Below are the code and all the weights of a small trained network. Each question names an input and a target symbol and asks about switching units off, where a switched-off unit gives its printed mean instead of its output.

import numpy as np


def w(rows, s, z=0):
    codes = np.array(rows[::2]) - 128.0
    scale = np.full(codes.shape[1], s)
    scale[-1] = z or s
    return codes * scale


def softmax(a):
    e = np.exp(a - a.max(-1, keepdims=True))
    return e / e.sum(-1, keepdims=True)


def log_softmax(a):
    a = a - a.max(-1, keepdims=True)
    return a - np.log(np.exp(a).sum(-1, keepdims=True))


def net(x, mask):
    ids = ['αβδζηθμπστφψω'.index(c) for c in x.split()]
    T = len(ids)
    res = E[ids] + P[:T]
    u = 0
    for l in range(2):
        r = res
        for j in range(3):
            rows = slice(4 * j, 4 * j + 4)
            q, k, v = (r @ M[l][rows].T for M in (Q, K, V))
            z = softmax(np.where(np.tri(T) > 0, q @ k.T / 4**0.5, -1e9)) @ v
            o = O[l][rows]
            res = res + np.where(mask[u + j], z, o[:, -1]) @ o[:, :-1]
        u += 3
    return log_softmax(res[-1] @ U[:, :-1].T + U[:, -1])


Q, K, V, O = {}, {}, {}, {}
E = w([
[223,166,103,144,86,139,76,121,165],'α',
[102,111,154,243,167,54,79,127,82],'β',
[92,181,102,228,96,116,190,97,32],'δ',
[84,191,121,236,128,54,133,157,55],'ζ',
[57,152,128,193,147,65,91,136,136],'η',
[191,98,73,125,147,96,178,194,75],'θ',
[150,75,50,68,95,83,177,122,100],'μ',
[188,151,118,71,131,84,95,94,89],'π',
[71,94,118,254,96,97,142,154,114],'σ',
[156,120,186,72,75,97,150,145,130],'τ',
[76,176,131,204,168,127,163,106,130],'φ',
[168,59,97,133,119,123,183,94,66],'ψ',
[55,143,127,223,120,58,133,49,108],'ω',
],0.0096)
P = w([
[191,53,95,115,253,59,240,90,226],'0',
[65,95,30,173,21,6,210,60,80],'1',
[89,118,39,176,48,34,223,75,91],'2',
[83,138,60,166,59,75,215,86,90],'3',
[82,146,92,158,70,99,203,84,78],'4',
[69,138,102,155,91,122,193,68,82],'5',
[67,137,112,158,89,135,178,77,77],'6',
[64,130,132,159,91,154,169,83,57],'7',
[61,109,139,157,88,172,170,91,61],'8',
[49,122,143,161,83,185,155,95,46],'9',
[37,122,141,162,74,194,145,99,52],'10',
[26,111,163,174,91,200,138,105,35],'11',
[31,93,166,179,92,215,133,115,28],'12',
[18,83,174,187,84,227,130,121,19],'13',
],0.0029)
Q[0] = w([
[167,112,189,62,107,85,129,187,169],'L0H0',
[144,106,250,145,55,134,176,110,106],'L0H0',
[129,140,123,126,151,237,86,159,196],'L0H0',
[97,130,118,185,94,121,224,108,142],'L0H0',
[192,119,147,179,107,50,136,92,138],'L0H1',
[84,167,132,213,76,194,157,54,16],'L0H1',
[132,96,61,144,50,95,218,137,141],'L0H1',
[124,18,35,86,117,99,87,94,127],'L0H1',
[68,132,109,87,165,72,136,110,81],'L0H2',
[70,79,161,90,179,103,151,163,176],'L0H2',
[90,104,91,10,127,162,98,160,148],'L0H2',
[145,95,49,170,118,87,163,101,137],'L0H2',
],0.024)
K[0] = w([
[168,138,188,132,73,40,167,139,141],'L0H0',
[97,106,188,79,98,205,119,146,118],'L0H0',
[187,153,107,173,100,139,84,121,165],'L0H0',
[86,90,139,168,98,175,153,174,183],'L0H0',
[40,110,142,90,161,84,204,100,84],'L0H1',
[93,186,145,223,193,48,194,170,221],'L0H1',
[20,146,132,96,209,163,79,132,42],'L0H1',
[81,130,180,129,70,254,146,182,94],'L0H1',
[137,168,71,99,197,87,178,87,117],'L0H2',
[121,101,169,120,111,76,231,136,162],'L0H2',
[97,66,75,72,121,94,138,130,94],'L0H2',
[121,96,55,190,126,142,129,172,171],'L0H2',
],0.022)
V[0] = w([
[149,133,78,141,90,143,71,59,200],'L0H0',
[180,155,118,155,145,139,118,163,81],'L0H0',
[89,107,139,106,109,127,123,67,169],'L0H0',
[227,172,52,180,95,154,51,109,159],'L0H0',
[110,106,168,124,138,135,157,154,150],'L0H1',
[41,119,147,124,140,141,143,129,82],'L0H1',
[107,140,155,70,214,110,132,114,65],'L0H1',
[165,158,90,127,125,119,92,99,111],'L0H1',
[191,58,244,93,136,140,176,105,45],'L0H2',
[118,219,104,79,148,65,143,180,183],'L0H2',
[131,127,196,98,120,56,111,148,140],'L0H2',
[152,78,29,214,207,201,35,132,102],'L0H2',
],0.011)
O[0] = w([
[121,83,185,186,131,183,118,89,122,97],'L0H0',
[137,135,144,146,148,144,152,164,86,116],'L0H0',
[118,109,117,116,107,129,112,81,153,137],'L0H0',
[132,101,218,215,159,200,139,137,72,68],'L0H0',
[122,93,148,102,138,125,171,152,135,121],'L0H1',
[114,142,245,155,108,195,112,160,115,233],'L0H1',
[138,115,179,74,186,93,150,118,59,143],'L0H1',
[137,149,81,129,143,103,99,94,105,106],'L0H1',
[144,49,171,144,178,116,219,115,70,2],'L0H2',
[110,152,88,113,176,198,65,167,118,142],'L0H2',
[128,61,118,140,174,135,111,131,86,70],'L0H2',
[169,189,141,63,114,2,157,145,188,151],'L0H2',
],0.0073,0.0039)
Q[1] = w([
[64,80,178,189,159,194,126,105,54],'L1H0',
[37,180,123,146,118,13,89,88,178],'L1H0',
[167,137,132,139,104,106,114,120,143],'L1H0',
[168,134,180,79,172,117,125,122,152],'L1H0',
[2,189,157,137,114,85,127,112,130],'L1H1',
[196,125,124,17,77,123,118,167,193],'L1H1',
[30,101,175,155,174,148,182,167,93],'L1H1',
[156,120,170,140,115,166,81,161,183],'L1H1',
[76,116,152,225,218,98,179,161,96],'L1H2',
[187,154,77,74,84,91,121,168,184],'L1H2',
[72,100,97,208,135,169,192,168,75],'L1H2',
[11,212,118,187,92,75,124,113,65],'L1H2',
],0.031)
K[1] = w([
[199,74,189,93,77,106,53,164,88],'L1H0',
[148,99,69,194,252,88,135,142,197],'L1H0',
[120,158,155,148,135,145,134,105,150],'L1H0',
[169,163,63,110,128,123,142,103,147],'L1H0',
[154,72,106,135,207,100,154,88,236],'L1H1',
[189,115,169,31,34,135,121,186,80],'L1H1',
[31,126,118,166,152,149,192,156,199],'L1H1',
[153,111,193,157,85,122,117,151,158],'L1H1',
[144,46,117,246,193,110,116,150,125],'L1H2',
[180,152,20,64,61,94,109,145,160],'L1H2',
[113,72,106,182,165,175,195,175,132],'L1H2',
[142,145,122,151,245,139,205,50,149],'L1H2',
],0.031)
V[1] = w([
[183,143,128,86,51,132,89,217,77],'L1H0',
[85,103,74,214,150,130,193,236,155],'L1H0',
[143,97,90,113,30,121,103,85,185],'L1H0',
[121,169,87,165,149,82,81,109,61],'L1H0',
[133,230,134,95,171,147,154,103,165],'L1H1',
[106,160,126,190,65,100,233,69,78],'L1H1',
[162,149,84,106,92,232,167,71,81],'L1H1',
[253,124,153,98,107,123,135,126,182],'L1H1',
[170,128,205,117,149,194,174,163,132],'L1H2',
[165,189,64,113,131,193,180,176,120],'L1H2',
[188,149,112,92,157,93,179,151,145],'L1H2',
[161,92,132,181,38,134,137,142,22],'L1H2',
],0.018)
O[1] = w([
[135,103,119,186,79,104,59,100,76,1],'L1H0',
[120,102,83,120,172,50,85,117,135,188],'L1H0',
[209,119,131,137,147,190,110,147,159,120],'L1H0',
[129,98,121,137,95,113,182,74,87,221],'L1H0',
[84,112,171,137,190,119,190,119,143,218],'L1H1',
[121,191,138,132,198,161,125,129,54,173],'L1H1',
[119,155,191,79,98,92,140,183,82,74],'L1H1',
[92,102,80,74,139,144,118,131,110,155],'L1H1',
[96,137,173,122,207,141,149,112,180,22],'L1H2',
[159,88,203,135,150,128,88,131,137,140],'L1H2',
[94,120,176,104,96,179,95,126,132,165],'L1H2',
[160,129,131,121,129,118,160,3,154,43],'L1H2',
],0.014,0.0067)
U = w([
[198,27,87,2,165,101,198,127,63,255],'α',
[175,136,168,172,89,189,101,158,68,223],'β',
[157,158,181,197,159,152,154,81,127,184],'δ',
[99,123,79,151,124,166,144,103,114,45],'ζ',
[115,166,118,124,138,168,122,120,105,34],'η',
[154,100,117,191,86,127,164,134,168,141],'θ',
[160,136,91,155,168,136,105,128,111,97],'μ',
[99,120,154,163,160,141,163,184,122,134],'π',
[138,217,131,153,94,86,115,128,171,89],'σ',
[95,149,148,153,65,150,184,123,127,33],'τ',
[103,109,141,137,117,141,103,109,120,66],'φ',
[129,138,117,182,135,83,147,124,76,70],'ψ',
[159,177,96,167,129,144,184,148,106,59],'ω',
],0.0049,0.005)

Each question gives the input, a string of symbols that net reads in full, and the target symbol t.
The units are the heads (4 rows each of Q, K, V and O). Each row of codes is followed by its name. A weight is (code - 128) times the scale printed after its matrix; where a second scale follows, it is the last column's (O and U).
mask holds one flag per head, layer by layer. A switched-off head (its flag False) gives its mean, the last column of its rows in O, instead of its output. The means were averaged over made-up inputs and are rounded, as every weight is.
A unit's drop is (log p(t) with every unit on - log p(t) with that unit switched off) / (log p(t) with every unit on - log p(t) with every unit switched off).
The circuit of an input: a set's keep is (log p(t) with only the set's units on - log p(t) with every unit switched off) / (log p(t) with every unit on - log p(t) with every unit switched off). Starting from all 6 units, units are removed one at a time, each time the one whose removal leaves the highest keep (on an exact tie, the one counted first), for as long as the keep stays at least 0.8.
circuit, biggest first: the units of the circuit, biggest drop first
unit that matters most: the unit with the biggest drop
heads that matter: for each layer, one digit per head in row order, 1 if its drop is at least 0.15 and else 0, layers parted by /
input η φ φ α δ φ η φ α μ η θ φ ω, target θ: heads that matter	001 / 010
input τ τ τ τ π φ φ μ ψ θ τ η φ, target σ: heads that matter	011 / 110
input σ α φ η α τ φ, target μ: unit that matters most	L1H0
input θ α α α α ψ η ω η φ θ π σ, target φ: circuit, biggest first	L0H2; L1H2; L1H0; L0H0
input β ψ φ α η φ φ ω ζ θ α η η, target ζ: circuit, biggest first	L1H1; L0H2; L1H2
input α φ α τ φ α φ β φ α τ φ φ φ, target α: heads that matter	010 / 010
input φ φ φ σ, target π: circuit, biggest first	L1H2; L1H1; L1H0
input τ α φ φ α τ θ ω τ α α α φ τ, target δ: circuit, biggest first	L0H2; L1H2
input σ ψ β φ α α ψ φ φ α η φ α φ, target μ: circuit, biggest first	L1H0; L1H1; L0H1; L0H2
input φ η π φ η ζ φ α η η τ φ η π, target β: heads that matter	101 / 100
input τ μ α η, target σ: circuit, biggest first	L0H2; L1H1; L1H0
input δ ω φ θ θ ζ β π η τ α τ, target β: circuit, biggest first	L0H2; L1H0
input ω δ τ δ τ φ φ α, target α: circuit, biggest first	L0H2; L1H1
input π η φ π τ τ π η ω, target τ: unit that matters most	L1H0
input α ζ φ δ ζ σ, target α: circuit, biggest first	L0H1; L1H1
input σ φ α φ φ φ β, target μ: circuit, biggest first	L1H0; L1H1; L0H1
input η τ ω α φ π δ φ π α φ α η, target θ: circuit, biggest first	L1H1; L0H2
input α ψ β φ τ η π π τ μ α β, target α: heads that matter	010 / 010
input φ φ μ τ α α, target β: heads that matter	101 / 100
input φ η η π ψ σ, target π: unit that matters most	L1H2
input τ φ φ α φ φ φ η η α τ φ, target σ: circuit, biggest first	L0H2; L1H1; L1H0; L0H1
input φ φ α τ φ β φ α μ α α σ θ δ, target π: heads that matter	001 / 011
input φ α α φ ζ φ φ φ α α φ τ μ τ, target β: circuit, biggest first	L0H0; L0H2; L1H0
input τ φ φ η α ζ α ζ μ π α η, target σ: circuit, biggest first	L0H2; L1H1; L0H1; L1H0
input ω μ ω φ β φ ζ η φ η φ τ τ ω, target ω: heads that matter	100 / 111
input φ μ τ φ ψ α φ φ α α δ, target π: heads that matter	000 / 011
input ω φ σ α ψ φ ζ ψ φ φ ζ η ω φ, target ω: unit that matters most	L1H2
